Below are the code and all the weights of a small trained network. Each question names an input and a target symbol and asks about switching units off, where a switched-off unit gives its printed mean instead of its output.

import numpy as np


def w(rows, s, z=0):
    codes = np.array(rows[::2]) - 128.0
    scale = np.full(codes.shape[1], s)
    scale[-1] = z or s
    return codes * scale


def norm(h):
    return h / np.sqrt((h * h).mean(-1, keepdims=True) + 1e-5)


def f(y):
    return np.maximum(y, 0)


def softmax(a):
    e = np.exp(a - a.max(-1, keepdims=True))
    return e / e.sum(-1, keepdims=True)


def log_softmax(a):
    a = a - a.max(-1, keepdims=True)
    return a - np.log(np.exp(a).sum(-1, keepdims=True))


def net(x, mask):
    ids = ['ΘΨβγζηλμ'.index(c) for c in x.split()]
    T = len(ids)
    res = E[ids] + P[:T]
    u = 0
    for l in range(2):
        r = norm(res)
        for j in range(3):
            rows = slice(3 * j, 3 * j + 3)
            q, k, v = (r @ M[l][rows].T for M in (Q, K, V))
            z = softmax(np.where(np.tri(T) > 0, q @ k.T / 3**0.5, -1e9)) @ v
            o = O[l][rows]
            res = res + np.where(mask[u + j], z, o[:, -1]) @ o[:, :-1]
        u += 3
        y = f(norm(res) @ A[l][:, :-1].T + A[l][:, -1])
        res = res + np.where(mask[u : u + 8], y, B[l][:, -1]) @ B[l][:, :-1]
        u += 8
    return log_softmax(norm(res)[-1] @ U[:, :-1].T + U[:, -1])


Q, K, V, O, A, B = {}, {}, {}, {}, {}, {}
E = w([
[89,68,101],'Θ',
[161,198,104],'Ψ',
[193,88,146],'β',
[71,148,225],'γ',
[167,104,159],'ζ',
[80,142,37],'η',
[9,139,74],'λ',
[224,48,69],'μ',
],0.015)
P = w([
[141,153,3],'0',
[128,137,20],'1',
[123,130,27],'2',
[117,117,35],'3',
[103,108,42],'4',
[93,94,58],'5',
[77,88,62],'6',
[76,82,71],'7',
[85,85,66],'8',
],0.0047)
Q[0] = w([
[154,139,85],'L0H1',
[163,109,194],'L0H1',
[118,52,120],'L0H1',
[190,107,188],'L0H2',
[155,7,224],'L0H2',
[129,71,63],'L0H2',
[124,144,187],'L0H3',
[111,106,87],'L0H3',
[121,187,43],'L0H3',
],0.017)
K[0] = w([
[161,158,87],'L0H1',
[152,79,180],'L0H1',
[113,64,207],'L0H1',
[39,109,196],'L0H2',
[64,73,216],'L0H2',
[133,5,128],'L0H2',
[151,108,66],'L0H3',
[188,69,253],'L0H3',
[57,157,240],'L0H3',
],0.012)
V[0] = w([
[121,88,113],'L0H1',
[1,182,194],'L0H1',
[158,155,187],'L0H1',
[150,83,71],'L0H2',
[203,220,184],'L0H2',
[123,113,164],'L0H2',
[82,185,61],'L0H3',
[231,162,80],'L0H3',
[62,176,176],'L0H3',
],0.0081)
O[0] = w([
[201,142,98,172],'L0H1',
[106,43,68,4],'L0H1',
[213,90,215,31],'L0H1',
[167,253,180,241],'L0H2',
[84,154,86,16],'L0H2',
[166,115,53,92],'L0H2',
[226,94,241,152],'L0H3',
[210,131,180,161],'L0H3',
[87,236,39,45],'L0H3',
],0.0037,0.0038)
A[0] = w([
[119,73,69,86],'L0N1',
[185,98,103,163],'L0N2',
[163,190,189,111],'L0N3',
[109,191,200,91],'L0N4',
[93,127,97,113],'L0N5',
[49,44,91,164],'L0N6',
[121,247,138,1],'L0N7',
[47,78,87,135],'L0N8',
],0.011,0.0071)
B[0] = w([
[178,159,117,179],'L0N1',
[74,165,122,205],'L0N2',
[142,166,51,163],'L0N3',
[201,114,179,141],'L0N4',
[160,137,191,168],'L0N5',
[147,117,155,254],'L0N6',
[104,85,6,142],'L0N7',
[183,141,170,229],'L0N8',
],0.013,0.0073)
Q[1] = w([
[188,190,162],'L1H1',
[140,222,101],'L1H1',
[157,133,72],'L1H1',
[172,93,150],'L1H2',
[44,64,23],'L1H2',
[207,171,153],'L1H2',
[122,195,171],'L1H3',
[212,198,119],'L1H3',
[7,142,148],'L1H3',
],0.016)
K[1] = w([
[37,98,140],'L1H1',
[89,100,132],'L1H1',
[108,126,88],'L1H1',
[134,112,150],'L1H2',
[167,194,106],'L1H2',
[81,60,107],'L1H2',
[31,140,124],'L1H3',
[66,2,167],'L1H3',
[133,201,162],'L1H3',
],0.018)
V[1] = w([
[114,104,84],'L1H1',
[121,108,76],'L1H1',
[109,169,141],'L1H1',
[82,194,128],'L1H2',
[228,14,108],'L1H2',
[148,168,246],'L1H2',
[144,218,2],'L1H3',
[153,204,211],'L1H3',
[77,27,112],'L1H3',
],0.0083)
O[1] = w([
[159,150,122,80],'L1H1',
[186,222,68,90],'L1H1',
[153,64,140,142],'L1H1',
[134,132,134,98],'L1H2',
[172,1,99,197],'L1H2',
[92,150,194,246],'L1H2',
[78,108,58,121],'L1H3',
[119,153,136,242],'L1H3',
[164,168,95,3],'L1H3',
],0.0083,0.0054)
A[1] = w([
[224,95,125,164],'L1N1',
[119,190,125,114],'L1N2',
[41,151,173,121],'L1N3',
[129,45,96,28],'L1N4',
[153,138,181,145],'L1N5',
[113,14,89,3],'L1N6',
[172,149,147,101],'L1N7',
[9,145,201,56],'L1N8',
],0.012,0.0024)
B[1] = w([
[157,141,29,254],'L1N1',
[139,182,204,163],'L1N2',
[76,113,80,198],'L1N3',
[72,11,195,174],'L1N4',
[142,97,142,238],'L1N5',
[94,1,102,186],'L1N6',
[182,131,170,177],'L1N7',
[67,89,112,227],'L1N8',
],0.0085,0.0052)
U = w([
[224,88,223,118],'Θ',
[159,153,65,255],'Ψ',
[105,220,121,122],'β',
[103,67,150,59],'γ',
[137,218,210,97],'ζ',
[23,159,122,97],'η',
[57,128,255,140],'λ',
[165,39,75,130],'μ',
],0.02,0.0067)

Each question gives the input, a string of symbols that net reads in full, and the target symbol t.
The units are the heads (3 rows each of Q, K, V and O) and the neurons (one row each of A and B). Each row of codes is followed by its name. A weight is (code - 128) times the scale printed after its matrix; where a second scale follows, it is the last column's (O, A, B and U).
mask holds one flag per unit, layer by layer, with each layer's heads first. A switched-off unit (its flag False) gives its mean, the last column of its rows in O or B, instead of its output. The means were averaged over made-up inputs and are rounded, as every weight is.
A unit's drop is (log p(t) with every unit on - log p(t) with that unit switched off) / (log p(t) with every unit on - log p(t) with every unit switched off).
The circuit of an input: a set's keep is (log p(t) with only the set's units on - log p(t) with every unit switched off) / (log p(t) with every unit on - log p(t) with every unit switched off). Starting from the 12 units with the biggest drops (on a tie, the unit counted first), units are removed one at a time, each time the one whose removal leaves the highest keep (on an exact tie, the one counted first), for as long as the keep stays at least 0.8.
units of the circuit, in order: the units of the circuit, biggest drop first
most important unit: the unit with the biggest drop
top k neurons: the k neurons with the biggest drops, biggest first
k most important neurons of layer l: the k neurons of layer l with the biggest drops, biggest first
heads that matter: for each layer, one digit per head in row order, 1 if its drop is at least 0.15 and else 0, layers parted by /
input ζ η γ μ μ Θ, target Θ: heads that matter	000 / 000
input β η η, target η: heads that matter	011 / 011
input Θ ζ λ, target λ: most important unit	L0N8
input μ λ η η, target λ: units of the circuit, in order	(L0N5 L1N1)
input λ Θ λ Ψ ζ Ψ μ μ ζ, target μ: units of the circuit, in order	(L0N8 L1H2)
input μ Ψ μ μ λ ζ β Θ η, target Θ: heads that matter	000 / 001
input Θ η μ ζ γ Θ μ, target Ψ: heads that matter	111 / 101
input Θ γ μ, target Ψ: top 2 neurons	(L0N8 L0N2)
input Θ β η β Θ λ η β, target λ: 3 most important neurons of layer 0	(L0N1 L0N2 L0N8)
input η ζ η λ λ Θ ζ Ψ ζ, target Ψ: heads that matter	110 / 000
input ζ Θ λ Θ λ Ψ β β, target Ψ: heads that matter	110 / 100
input γ γ β Ψ β β η, target Ψ: top 4 neurons	(L0N2 L0N8 L0N5 L0N6)
input Θ Ψ μ ζ Θ λ λ ζ, target λ: top 3 neurons	(L0N1 L0N8 L0N2)
input λ Θ Ψ η ζ Ψ μ β, target μ: heads that matter	001 / 011
input Ψ β η η β ζ λ β, target λ: most important unit	L1H2
input Θ η ζ λ ζ η β ζ Ψ, target Ψ: 3 most important neurons of layer 0	(L0N7 L0N2 L0N6)
input γ β β, target μ: heads that matter	010 / 000
input η β η, target η: heads that matter	111 / 011
input μ β ζ Θ μ Ψ η, target Ψ: top 2 neurons	(L0N1 L0N8)
input η Θ Ψ λ μ ζ, target μ: top 3 neurons	(L0N8 L0N5 L0N1)
input ζ ζ ζ Θ η, target Θ: top neuron	(L0N2)
input η β ζ μ Θ, target Θ: heads that matter	100 / 000
